Below are the code and all the weights of a small trained network. Each question names an input and a target symbol and asks about switching units off, where a switched-off unit gives its printed mean instead of its output.

import numpy as np


def w(rows, s, z=0):
    codes = np.array(rows[::2]) - 128.0
    scale = np.full(codes.shape[1], s)
    scale[-1] = z or s
    return codes * scale


def f(y):
    return np.maximum(y, 0)


def softmax(a):
    e = np.exp(a - a.max(-1, keepdims=True))
    return e / e.sum(-1, keepdims=True)


def log_softmax(a):
    a = a - a.max(-1, keepdims=True)
    return a - np.log(np.exp(a).sum(-1, keepdims=True))


def net(x, mask):
    ids = ['ΔΨαελξτφ'.index(c) for c in x.split()]
    T = len(ids)
    res = E[ids] + P[:T]
    q, k, v = (res @ M[0].T for M in (Q, K, V))
    z = softmax(np.where(np.tri(T) > 0, q @ k.T / 4**0.5, -1e9)) @ v
    res = res + np.where(mask[0], z, O[0][:, -1]) @ O[0][:, :-1]
    y = f(res @ A[0][:, :-1].T + A[0][:, -1])
    res = res + np.where(mask[1:9], y, B[0][:, -1]) @ B[0][:, :-1]
    return log_softmax(res[-1] @ U[:, :-1].T + U[:, -1])


Q, K, V, O, A, B = {}, {}, {}, {}, {}, {}
E = w([
[132,131,82,171,100,107,98],'Δ',
[181,124,85,149,106,125,95],'Ψ',
[138,99,124,141,253,129,106],'α',
[200,100,139,100,157,147,88],'ε',
[152,61,157,110,122,124,178],'λ',
[112,189,74,124,150,112,129],'ξ',
[114,113,151,129,107,38,108],'τ',
[63,80,115,148,119,105,185],'φ',
],0.031)
P = w([
[96,172,237,216,105,220,186],'0',
[217,143,110,232,141,92,185],'1',
[254,142,72,211,164,60,191],'2',
[149,199,143,164,174,115,76],'3',
[140,170,131,143,150,122,95],'4',
[188,89,65,128,158,99,178],'5',
[113,99,88,113,155,116,149],'6',
[47,112,86,104,168,147,91],'7',
[100,37,26,74,140,101,149],'8',
[89,47,29,56,124,122,125],'9',
[84,161,84,118,40,72,98],'10',
],0.0094)
Q[0] = w([
[199,51,18,210,210,88,98],'head 0',
[176,159,84,175,144,101,2],'head 0',
[130,115,121,30,134,67,232],'head 0',
[94,74,132,137,81,195,226],'head 0',
],0.0086)
K[0] = w([
[67,117,138,7,133,139,125],'head 0',
[98,100,40,65,118,116,75],'head 0',
[69,168,154,167,99,133,115],'head 0',
[163,193,182,181,132,227,100],'head 0',
],0.012)
V[0] = w([
[125,164,1,180,78,205,137],'head 0',
[207,24,250,106,2,46,69],'head 0',
[201,130,80,91,135,250,38],'head 0',
[150,19,145,151,199,172,219],'head 0',
],0.0078)
O[0] = w([
[159,118,165,198,148,202,152,169],'head 0',
[83,45,67,92,128,89,229,169],'head 0',
[254,127,38,126,207,113,193,2],'head 0',
[185,146,139,126,97,35,168,142],'head 0',
],0.014,0.0036)
A[0] = w([
[109,159,132,121,48,157,80,98],'neuron 0',
[39,80,55,149,181,96,149,159],'neuron 1',
[127,67,133,199,42,110,132,218],'neuron 2',
[86,206,191,130,149,38,90,48],'neuron 3',
[154,154,59,167,38,107,101,253],'neuron 4',
[179,134,216,145,120,226,107,115],'neuron 5',
[54,77,153,157,160,196,142,17],'neuron 6',
[181,185,50,145,205,148,254,33],'neuron 7',
],0.0067,0.0028)
B[0] = w([
[68,233,150,73,152,166,116,201],'neuron 0',
[180,153,61,139,3,190,41,242],'neuron 1',
[98,74,120,178,254,187,152,225],'neuron 2',
[131,27,96,114,139,158,86,210],'neuron 3',
[114,124,244,124,125,126,148,222],'neuron 4',
[52,214,103,128,81,82,246,216],'neuron 5',
[82,117,69,167,166,32,114,173],'neuron 6',
[138,152,209,55,88,152,132,250],'neuron 7',
],0.0076,0.014)
U = w([
[88,75,113,171,239,108,177,110],'Δ',
[175,33,165,187,148,247,105,103],'Ψ',
[172,94,162,173,149,74,72,149],'α',
[142,129,132,55,162,91,132,53],'ε',
[110,118,110,148,169,2,189,142],'λ',
[106,162,117,106,199,86,142,250],'ξ',
[93,99,120,94,146,124,131,139],'τ',
[86,82,231,67,188,118,126,60],'φ',
],0.0074,0.0026)

Each question gives the input, a string of symbols that net reads in full, and the target symbol t.
The units are the heads (4 rows each of Q, K, V and O) and the neurons (one row each of A and B). Each row of codes is followed by its name. A weight is (code - 128) times the scale printed after its matrix; where a second scale follows, it is the last column's (O, A, B and U).
mask holds one flag per unit, heads first, then neurons. A switched-off unit (its flag False) gives its mean, the last column of its rows in O or B, instead of its output. The means were averaged over made-up inputs and are rounded, as every weight is.
A unit's drop is (log p(t) with every unit on - log p(t) with that unit switched off) / (log p(t) with every unit on - log p(t) with every unit switched off).
The circuit of an input: a set's keep is (log p(t) with only the set's units on - log p(t) with every unit switched off) / (log p(t) with every unit on - log p(t) with every unit switched off). Starting from all 9 units, units are removed one at a time, each time the one whose removal leaves the highest keep (on an exact tie, the one counted first), for as long as the keep stays at least 0.8.
units of the circuit, in order: the units of the circuit, biggest drop first
k most important neurons: the k neurons with the biggest drops, biggest first
drop of u: that unit's drop, to one decimal
input Δ Ψ ξ Δ φ, target Δ: units of the circuit, in order => (neuron 6; head 0; neuron 7)
input α Ψ Δ, target α: most important neuron => (neuron 5)
input λ Ψ Ψ τ Ψ Ψ Ψ φ Δ Ψ, target φ: units of the circuit, in order => (head 0; neuron 1)
input τ α Ψ τ Ψ α Ψ, target α: units of the circuit, in order => (head 0; neuron 5)
input Ψ λ Δ Ψ Ψ τ τ Ψ Ψ ε, target ε: 2 most important neurons => (neuron 2; neuron 3)
input ε Δ α φ, target ε: 2 most important neurons => (neuron 7; neuron 1)
input Ψ Ψ τ ξ Ψ Ψ ξ ε, target ξ: 3 most important neurons => (neuron 5; neuron 1; neuron 3)
input Δ Ψ ξ Ψ Δ, target ξ: units of the circuit, in order => (neuron 5; head 0; neuron 0; neuron 1)
input Δ Δ Δ, target Δ: 3 most important neurons => (neuron 1; neuron 5; neuron 3)
input Ψ α ε, target ε: units of the circuit, in order => (head 0; neuron 7)
input ε ε ε Δ ξ Ψ ξ Δ, target ξ: 2 most important neurons => (neuron 5; neuron 0)
input τ α λ Ψ λ Ψ Δ, target λ: 3 most important neurons => (neuron 3; neuron 7; neuron 0)
input Ψ Ψ ε Ψ ξ ξ ε φ Ψ τ ξ, target τ: units of the circuit, in order => (head 0; neuron 1)
input ε Ψ α, target ε: most important neuron => (neuron 7)
input Ψ Ψ Ψ τ Ψ Ψ α Ψ λ φ, target Ψ: 2 most important neurons => (neuron 1; neuron 5)
input ξ Ψ φ Ψ Ψ Ψ λ Ψ Ψ, target λ: drop of neuron 3 => 0.1
input Δ α Ψ Ψ Δ Ψ λ, target Δ: drop of head 0 => 0.3
input ξ Ψ Ψ Ψ Ψ τ τ Ψ ε, target τ: drop of neuron 7 => 0.0
input Ψ τ Δ, target τ: drop of neuron 1 => 0.7
